Below are the code and all the weights of a small trained network. Each question names an input and a class and asks about switching units off, where a switched-off unit gives its printed mean instead of its output.

import numpy as np


def w(rows, s, z=0):
    codes = np.array(rows[::2]) - 128.0
    scale = np.full(codes.shape[1], s)
    scale[-1] = z or s
    return codes * scale


def norm(h):
    return h / np.sqrt((h * h).mean(-1, keepdims=True) + 1e-5)


def f(y):
    return np.maximum(y, 0)


def log_softmax(a):
    a = a - a.max(-1, keepdims=True)
    return a - np.log(np.exp(a).sum(-1, keepdims=True))


def net(x, mask):
    res = np.array(x, float).reshape(1, 8) / 4 @ E
    u = 0
    for l in range(3):
        y = f(norm(res) @ A[l][:, :-1].T + A[l][:, -1])
        res = res + np.where(mask[u : u + 10], y, B[l][:, -1]) @ B[l][:, :-1]
        u += 10
    return log_softmax(norm(res)[-1] @ U[:, :-1].T + U[:, -1])


A, B = {}, {}
E = w([
[125,129,126],'x0',
[133,127,131],'x1',
[140,51,107],'x2',
[176,132,152],'x3',
[134,130,131],'x4',
[177,163,3],'x5',
[136,127,128],'x6',
[136,131,137],'x7',
],0.011)
A[0] = w([
[28,141,81,138],'L0N1',
[136,157,161,55],'L0N2',
[86,12,85,43],'L0N3',
[129,204,74,124],'L0N4',
[123,106,24,114],'L0N5',
[136,1,67,17],'L0N6',
[231,213,91,143],'L0N7',
[200,201,82,222],'L0N8',
[133,35,226,252],'L0N9',
[84,29,186,15],'L0N10',
],0.0094,0.003)
B[0] = w([
[144,133,166,179],'L0N1',
[171,135,131,138],'L0N2',
[255,147,105,180],'L0N3',
[95,142,169,197],'L0N4',
[144,73,142,207],'L0N5',
[203,129,81,186],'L0N6',
[37,132,88,225],'L0N7',
[19,67,172,234],'L0N8',
[177,84,52,253],'L0N9',
[63,130,102,193],'L0N10',
],0.0082,0.0067)
A[1] = w([
[132,161,70,85],'L1N1',
[174,212,49,83],'L1N2',
[46,128,107,163],'L1N3',
[201,102,138,70],'L1N4',
[138,87,196,142],'L1N5',
[105,254,33,231],'L1N6',
[115,146,53,60],'L1N7',
[111,82,71,159],'L1N8',
[151,207,139,6],'L1N9',
[111,166,147,176],'L1N10',
],0.013,0.0023)
B[1] = w([
[31,120,181,160],'L1N1',
[25,44,192,156],'L1N2',
[254,135,69,253],'L1N3',
[206,198,111,181],'L1N4',
[28,48,43,180],'L1N5',
[101,64,105,208],'L1N6',
[101,30,243,184],'L1N7',
[214,154,190,250],'L1N8',
[113,177,56,135],'L1N9',
[191,125,2,164],'L1N10',
],0.0066)
A[2] = w([
[180,45,171,160],'L2N1',
[169,112,155,204],'L2N2',
[162,125,156,60],'L2N3',
[113,164,149,78],'L2N4',
[86,185,144,124],'L2N5',
[138,111,125,121],'L2N6',
[183,154,87,252],'L2N7',
[101,124,191,114],'L2N8',
[58,83,3,14],'L2N9',
[46,137,106,172],'L2N10',
],0.013,0.0026)
B[2] = w([
[87,202,148,224],'L2N1',
[120,199,184,168],'L2N2',
[136,149,147,138],'L2N3',
[117,149,101,130],'L2N4',
[145,227,61,138],'L2N5',
[100,168,121,150],'L2N6',
[84,156,184,178],'L2N7',
[115,2,92,133],'L2N8',
[154,141,209,245],'L2N9',
[170,161,106,181],'L2N10',
],0.0071,0.011)
U = w([
[21,2,200,99],'0',
[140,143,215,156],'1',
[141,144,214,91],'2',
[161,140,6,252],'3',
[134,140,232,10],'4',
],0.01,0.0038)

Each question gives the input, the list of numbers given to net, and the class t.
The units are the neurons (one row each of A and B). Each row of codes is followed by its name. A weight is (code - 128) times the scale printed after its matrix; where a second scale follows, it is the last column's (A, B and U).
mask holds one flag per neuron, layer by layer. A switched-off neuron (its flag False) gives its mean, the last column of its row in B, instead of its output. The means were averaged over made-up inputs and are rounded, as every weight is.
A unit's drop is (log p(t) with every unit on - log p(t) with that unit switched off) / (log p(t) with every unit on - log p(t) with every unit switched off).
The circuit of an input: a set's keep is (log p(t) with only the set's units on - log p(t) with every unit switched off) / (log p(t) with every unit on - log p(t) with every unit switched off). Starting from the 12 units with the biggest drops (on a tie, the unit counted first), units are removed one at a time, each time the one whose removal leaves the highest keep (on an exact tie, the one counted first), for as long as the keep stays at least 0.8.
units of the circuit, in order: the units of the circuit, biggest drop first
unit that matters most: the unit with the biggest drop
top k neurons: the k neurons with the biggest drops, biggest first
k most important neurons of layer l: the k neurons of layer l with the biggest drops, biggest first
input [6,4,0,4,-6,4,7,2], class 2: units of the circuit, in order -> L0N8; L0N9
input [0,-7,-6,-5,-2,6,3,-7], class 0: unit that matters most -> L1N6
input [-4,-4,-7,-7,7,7,-1,-8], class 0: units of the circuit, in order -> L1N7; L1N2
input [0,0,4,7,-2,6,-1,-5], class 4: top 2 neurons -> L1N8; L0N8
input [1,5,-5,-3,-8,6,1,6], class 0: units of the circuit, in order -> L1N6; L1N7; L1N1
input [-4,-1,-6,4,0,-1,-3,5], class 3: top 2 neurons -> L0N9; L2N5
input [0,3,4,1,2,6,8,0], class 2: top 4 neurons -> L1N8; L0N5; L0N8; L1N5
input [-1,2,8,-8,1,0,0,6], class 3: top 3 neurons -> L2N9; L0N3; L0N6
input [-7,8,0,0,0,6,-3,5], class 1: top 2 neurons -> L2N9; L0N8
input [-7,-3,-2,-5,-4,5,7,2], class 1: 2 most important neurons of layer 1 -> L1N3; L1N5
input [3,-3,-6,2,1,-4,3,-6], class 3: 2 most important neurons of layer 0 -> L0N8; L0N5
input [2,0,-8,7,-8,1,3,1], class 3: top 2 neurons -> L0N9; L2N5
input [8,-1,-1,3,8,6,1,-8], class 1: top 2 neurons -> L2N9; L0N8
input [2,-5,4,1,-5,-2,3,-1], class 3: 4 most important neurons of layer 0 -> L0N9; L0N3; L0N6; L0N7
input [-8,-8,4,7,-8,4,1,-6], class 1: unit that matters most -> L1N8
input [-3,-8,-4,-5,-3,4,-3,-4], class 4: top 2 neurons -> L2N9; L1N3
input [-1,2,5,-4,-8,-1,-1,3], class 3: top 2 neurons -> L0N3; L2N9
input [8,5,1,6,-1,7,-3,-1], class 1: top 3 neurons -> L0N8; L1N8; L0N9
input [-1,-1,-8,4,6,-6,5,0], class 3: 2 most important neurons of layer 1 -> L1N9; L1N7
input [6,-3,0,-5,-2,-1,6,-5], class 1: unit that matters most -> L0N1
input [-4,-1,8,-6,-1,-3,2,8], class 3: 2 most important neurons of layer 0 -> L0N3; L0N9
input [8,0,6,1,8,7,-6,-6], class 1: 2 most important neurons of layer 1 -> L1N8; L1N5
input [6,2,6,8,5,6,7,-2], class 4: top 2 neurons -> L1N8; L0N9
input [1,5,-1,4,-3,7,4,7], class 0: 2 most important neurons of layer 1 -> L1N6; L1N7
input [4,-8,-2,-4,5,3,8,-2], class 2: top 2 neurons -> L2N9; L1N3
input [2,-6,6,-8,-6,-3,-2,-5], class 4: 2 most important neurons of layer 1 -> L1N3; L1N10
input [2,-7,-2,7,-6,8,0,-5], class 0: unit that matters most -> L1N6
